Below is a small trained network, with its code and all its weights. Each question gives an input and a class and asks what happens when units are switched off, that is, made to give their printed mean instead of their output.

import numpy as np


def w(rows, s, z=0):
    codes = np.array(rows[::2]) - 128.0
    scale = np.full(codes.shape[1], s)
    scale[-1] = z or s
    return codes * scale


def f(y):
    return np.maximum(y, 0)


def log_softmax(a):
    a = a - a.max(-1, keepdims=True)
    return a - np.log(np.exp(a).sum(-1, keepdims=True))


def net(x, mask):
    res = np.array(x, float).reshape(1, 6) / 4 @ E
    y = f(res @ A[0][:, :-1].T + A[0][:, -1])
    res = res + np.where(mask, y, B[0][:, -1]) @ B[0][:, :-1]
    return log_softmax(res[-1] @ U[:, :-1].T + U[:, -1])


A, B = {}, {}
E = w([
[122,128,128,127,124,127,129,127,131,129],'x0',
[194,217,134,158,69,29,148,171,184,94],'x1',
[161,150,183,115,101,246,114,19,208,111],'x2',
[134,130,125,127,134,132,126,131,129,131],'x3',
[125,129,129,125,124,128,133,130,129,131],'x4',
[165,27,113,136,31,150,50,159,154,167],'x5',
],0.013)
A[0] = w([
[145,187,126,154,158,96,138,153,92,161,87],'N0',
[181,130,124,147,78,106,145,117,201,119,6],'N1',
[151,197,152,95,105,171,125,47,192,113,67],'N2',
[106,47,69,155,153,104,135,177,91,157,39],'N3',
[76,107,92,77,181,149,142,117,84,148,52],'N4',
[145,146,116,149,135,53,152,163,119,130,88],'N5',
[21,102,147,135,182,172,137,144,81,130,119],'N6',
[167,57,88,145,29,98,74,186,166,160,15],'N7',
[107,135,131,97,111,142,124,142,134,110,78],'N8',
[173,195,174,119,117,172,145,87,172,100,14],'N9',
[85,49,64,105,134,68,116,191,63,162,81],'N10',
[124,85,106,117,155,102,92,141,66,147,178],'N11',
[114,152,123,94,155,161,142,92,111,115,42],'N12',
[75,193,155,76,234,166,208,54,119,88,42],'N13',
[133,3,149,102,102,239,34,54,153,171,100],'N14',
[202,195,142,166,38,95,133,157,191,90,53],'N15',
[124,156,142,110,94,102,74,122,165,128,51],'N16',
[137,244,118,156,169,23,170,178,95,85,150],'N17',
[55,82,108,77,203,169,138,108,52,161,79],'N18',
[157,69,142,138,134,157,127,109,134,124,45],'N19',
[111,117,117,110,117,137,110,147,102,144,74],'N20',
],0.011,0.017)
B[0] = w([
[107,95,106,99,99,129,141,131,155,120,156],'N0',
[127,117,168,99,114,210,79,75,41,195,150],'N1',
[188,184,141,198,188,80,163,194,134,98,194],'N2',
[161,121,165,117,121,203,78,109,77,157,167],'N3',
[124,148,119,158,137,88,186,174,164,87,161],'N4',
[102,95,91,89,112,110,147,114,180,142,173],'N5',
[164,163,151,173,164,95,132,143,159,124,192],'N6',
[160,254,124,237,225,54,187,169,172,28,192],'N7',
[125,127,126,146,109,133,137,143,108,111,128],'N8',
[129,166,96,163,151,61,201,159,192,55,166],'N9',
[163,153,209,149,155,206,86,82,59,173,203],'N10',
[192,190,169,167,167,121,150,103,143,122,196],'N11',
[126,110,119,91,122,164,115,146,118,148,143],'N12',
[178,145,238,156,143,210,53,83,38,205,208],'N13',
[72,64,73,58,61,181,72,115,111,173,252],'N14',
[186,152,230,159,180,191,82,84,48,182,205],'N15',
[110,112,178,120,130,154,133,127,87,157,138],'N16',
[75,79,43,82,86,55,181,155,198,92,249],'N17',
[167,188,128,187,145,64,178,163,164,55,199],'N18',
[81,93,105,93,90,111,130,158,151,109,140],'N19',
[91,122,132,135,120,136,102,117,135,98,135],'N20',
],0.011,0.022)
U = w([
[137,177,138,179,183,41,178,138,135,76,138],'0',
[142,130,184,137,147,250,37,99,67,160,200],'1',
[35,31,37,13,51,126,114,130,139,117,8],'2',
],0.011)

Each question gives the input, the list of numbers given to net, and the class t.
The units are the neurons (one row each of A and B). Each row of codes is followed by its name. A weight is (code - 128) times the scale printed after its matrix; where a second scale follows, it is the last column's (A, B and U).
mask holds one flag per neuron, in row order. A switched-off neuron (its flag False) gives its mean, the last column of its row in B, instead of its output. The means were averaged over made-up inputs and are rounded, as every weight is.
A unit's drop is (log p(t) with every unit on - log p(t) with that unit switched off) / (log p(t) with every unit on - log p(t) with every unit switched off).
The circuit of an input: a set's keep is (log p(t) with only the set's units on - log p(t) with every unit switched off) / (log p(t) with every unit on - log p(t) with every unit switched off). Starting from the 12 units with the biggest drops (on a tie, the unit counted first), units are removed one at a time, each time the one whose removal leaves the highest keep (on an exact tie, the one counted first), for as long as the keep stays at least 0.8.
circuit, biggest first: the units of the circuit, biggest drop first
unit that matters most: the unit with the biggest drop
k most important neurons: the k neurons with the biggest drops, biggest first
drop when u is switched off: that unit's drop, to one decimal
input [-6,8,3,8,-2,4], class 1: unit that matters most : N15
input [-2,-7,-2,7,-2,-1], class 0: 3 most important neurons : (N18, N4, N15)
input [-1,-7,-3,5,1,0], class 0: 3 most important neurons : (N18, N13, N4)
input [-2,1,-2,-2,-8,8], class 0: 3 most important neurons : (N7, N13, N15)
input [8,-3,1,5,1,-8], class 1: 2 most important neurons : (N13, N7)
input [-6,-1,-5,1,4,4], class 1: 3 most important neurons : (N10, N17, N3)
input [-8,7,5,7,-3,2], class 1: 2 most important neurons : (N15, N1)
input [-1,7,5,2,2,3], class 1: 4 most important neurons : (N15, N1, N17, N18)
input [6,-8,4,-2,3,1], class 2: 3 most important neurons : (N14, N15, N10)
input [-5,-3,-7,2,-8,3], class 1: 2 most important neurons : (N10, N3)
input [6,7,4,-6,-3,4], class 1: 3 most important neurons : (N15, N1, N17)
input [7,-1,1,-1,-8,-5], class 1: 2 most important neurons : (N13, N7)
input [4,-1,-4,-4,3,3], class 1: 2 most important neurons : (N10, N17)
input [6,-1,5,6,-7,8], class 2: circuit, biggest first : (N14)
input [4,3,0,-8,-5,-1], class 2: drop when N7 is switched off : 0.4
input [4,-4,5,8,-5,4], class 2: drop when N8 is switched off : 0.0
input [0,-8,8,-8,5,5], class 2: drop when N14 is switched off : 0.2
